Below are the code and all the weights of a small trained network. Each question names an input and a target symbol and asks about switching units off, where a switched-off unit gives its printed mean instead of its output.

import numpy as np


def w(rows, s, z=0):
    codes = np.array(rows[::2]) - 128.0
    scale = np.full(codes.shape[1], s)
    scale[-1] = z or s
    return codes * scale


def norm(h):
    return h / np.sqrt((h * h).mean(-1, keepdims=True) + 1e-5)


def softmax(a):
    e = np.exp(a - a.max(-1, keepdims=True))
    return e / e.sum(-1, keepdims=True)


def log_softmax(a):
    a = a - a.max(-1, keepdims=True)
    return a - np.log(np.exp(a).sum(-1, keepdims=True))


def net(x, mask):
    ids = ['Ωδζηθλξπτ'.index(c) for c in x.split()]
    T = len(ids)
    res = E[ids] + P[:T]
    u = 0
    for l in range(3):
        r = norm(res)
        for j in range(2):
            rows = slice(2 * j, 2 * j + 2)
            q, k, v = (r @ M[l][rows].T for M in (Q, K, V))
            z = softmax(np.where(np.tri(T) > 0, q @ k.T / 2**0.5, -1e9)) @ v
            o = O[l][rows]
            res = res + np.where(mask[u + j], z, o[:, -1]) @ o[:, :-1]
        u += 2
    return log_softmax(norm(res)[-1] @ U[:, :-1].T + U[:, -1])


Q, K, V, O = {}, {}, {}, {}
E = w([
[148,189,67],'Ω',
[118,177,170],'δ',
[104,164,190],'ζ',
[68,159,198],'η',
[92,115,151],'θ',
[145,2,24],'λ',
[142,99,129],'ξ',
[197,136,121],'π',
[19,124,58],'τ',
],0.024)
P = w([
[85,89,254],'0',
[110,79,171],'1',
[129,91,152],'2',
[131,88,142],'3',
[142,94,130],'4',
[144,71,103],'5',
[136,80,115],'6',
[131,66,104],'7',
],0.0073)
Q[0] = w([
[132,220,198],'0.h0',
[189,160,72],'0.h0',
[83,148,30],'0.h1',
[224,205,1],'0.h1',
],0.0085)
K[0] = w([
[207,119,104],'0.h0',
[112,160,61],'0.h0',
[142,113,11],'0.h1',
[142,186,20],'0.h1',
],0.012)
V[0] = w([
[120,185,247],'0.h0',
[80,125,121],'0.h0',
[72,138,208],'0.h1',
[155,82,138],'0.h1',
],0.012)
O[0] = w([
[101,148,128,254],'0.h0',
[2,222,164,127],'0.h0',
[104,20,110,226],'0.h1',
[87,23,128,154],'0.h1',
],0.0087,0.0033)
Q[1] = w([
[183,88,25],'1.h0',
[155,148,255],'1.h0',
[183,226,151],'1.h1',
[152,101,64],'1.h1',
],0.013)
K[1] = w([
[184,254,201],'1.h0',
[72,68,62],'1.h0',
[176,56,106],'1.h1',
[100,186,70],'1.h1',
],0.0098)
V[1] = w([
[110,108,171],'1.h0',
[159,254,204],'1.h0',
[141,103,124],'1.h1',
[95,99,127],'1.h1',
],0.009)
O[1] = w([
[95,136,155,176],'1.h0',
[121,193,198,3],'1.h0',
[76,170,114,158],'1.h1',
[246,157,161,210],'1.h1',
],0.013,0.0023)
Q[2] = w([
[119,112,225],'2.h0',
[2,137,117],'2.h0',
[166,17,77],'2.h1',
[85,98,119],'2.h1',
],0.0091)
K[2] = w([
[87,69,111],'2.h0',
[12,185,93],'2.h0',
[121,252,38],'2.h1',
[176,165,189],'2.h1',
],0.016)
V[2] = w([
[131,140,48],'2.h0',
[168,219,161],'2.h0',
[35,148,87],'2.h1',
[39,245,134],'2.h1',
],0.011)
O[2] = w([
[77,148,86,108],'2.h0',
[154,101,92,22],'2.h0',
[8,110,25,92],'2.h1',
[124,158,145,1],'2.h1',
],0.013,0.005)
U = w([
[186,186,145,85],'Ω',
[121,249,163,163],'δ',
[107,151,233,63],'ζ',
[55,175,161,100],'η',
[66,67,171,34],'θ',
[125,16,54,1],'λ',
[115,5,141,73],'ξ',
[225,63,162,194],'π',
[38,129,80,223],'τ',
],0.012,0.0065)

Each question gives the input, a string of symbols that net reads in full, and the target symbol t.
The units are the heads (2 rows each of Q, K, V and O). Each row of codes is followed by its name. A weight is (code - 128) times the scale printed after its matrix; where a second scale follows, it is the last column's (O and U).
mask holds one flag per head, layer by layer. A switched-off head (its flag False) gives its mean, the last column of its rows in O, instead of its output. The means were averaged over made-up inputs and are rounded, as every weight is.
A unit's drop is (log p(t) with every unit on - log p(t) with that unit switched off) / (log p(t) with every unit on - log p(t) with every unit switched off).
The circuit of an input: a set's keep is (log p(t) with only the set's units on - log p(t) with every unit switched off) / (log p(t) with every unit on - log p(t) with every unit switched off). Starting from all 6 units, units are removed one at a time, each time the one whose removal leaves the highest keep (on an exact tie, the one counted first), for as long as the keep stays at least 0.8.
units of the circuit, in order: the units of the circuit, biggest drop first
most important unit: the unit with the biggest drop
which heads matter: for each layer, one digit per head in row order, 1 if its drop is at least 0.15 and else 0, layers parted by /
drop when u is switched off: that unit's drop, to one decimal
input ξ λ ξ λ ζ, target ξ: which heads matter => 00 / 10 / 00
input τ λ η, target τ: which heads matter => 00 / 10 / 01
input θ ξ λ π η, target π: units of the circuit, in order => (2.h1, 1.h0)
input π λ λ θ π τ η, target τ: which heads matter => 10 / 10 / 11
input θ π ξ η ξ π η δ, target π: which heads matter => 00 / 00 / 01
input ξ τ π θ δ, target π: units of the circuit, in order => (0.h1, 1.h0, 2.h1)
input τ θ π, target τ: which heads matter => 10 / 00 / 01
input δ τ λ Ω δ Ω, target δ: most important unit => 1.h0
input ξ ξ τ π τ λ, target τ: units of the circuit, in order => (2.h1, 1.h0, 0.h1)
input θ Ω ζ λ λ π ξ ξ, target ζ: which heads matter => 01 / 10 / 00
input Ω λ δ θ θ, target τ: drop when 2.h1 is switched off => 0.4
input λ δ π π θ, target π: drop when 1.h0 is switched off => 0.0
input λ ξ τ π ζ δ π λ, target π: drop when 0.h1 is switched off => 0.5
input θ ξ δ, target ξ: units of the circuit, in order => (1.h0)
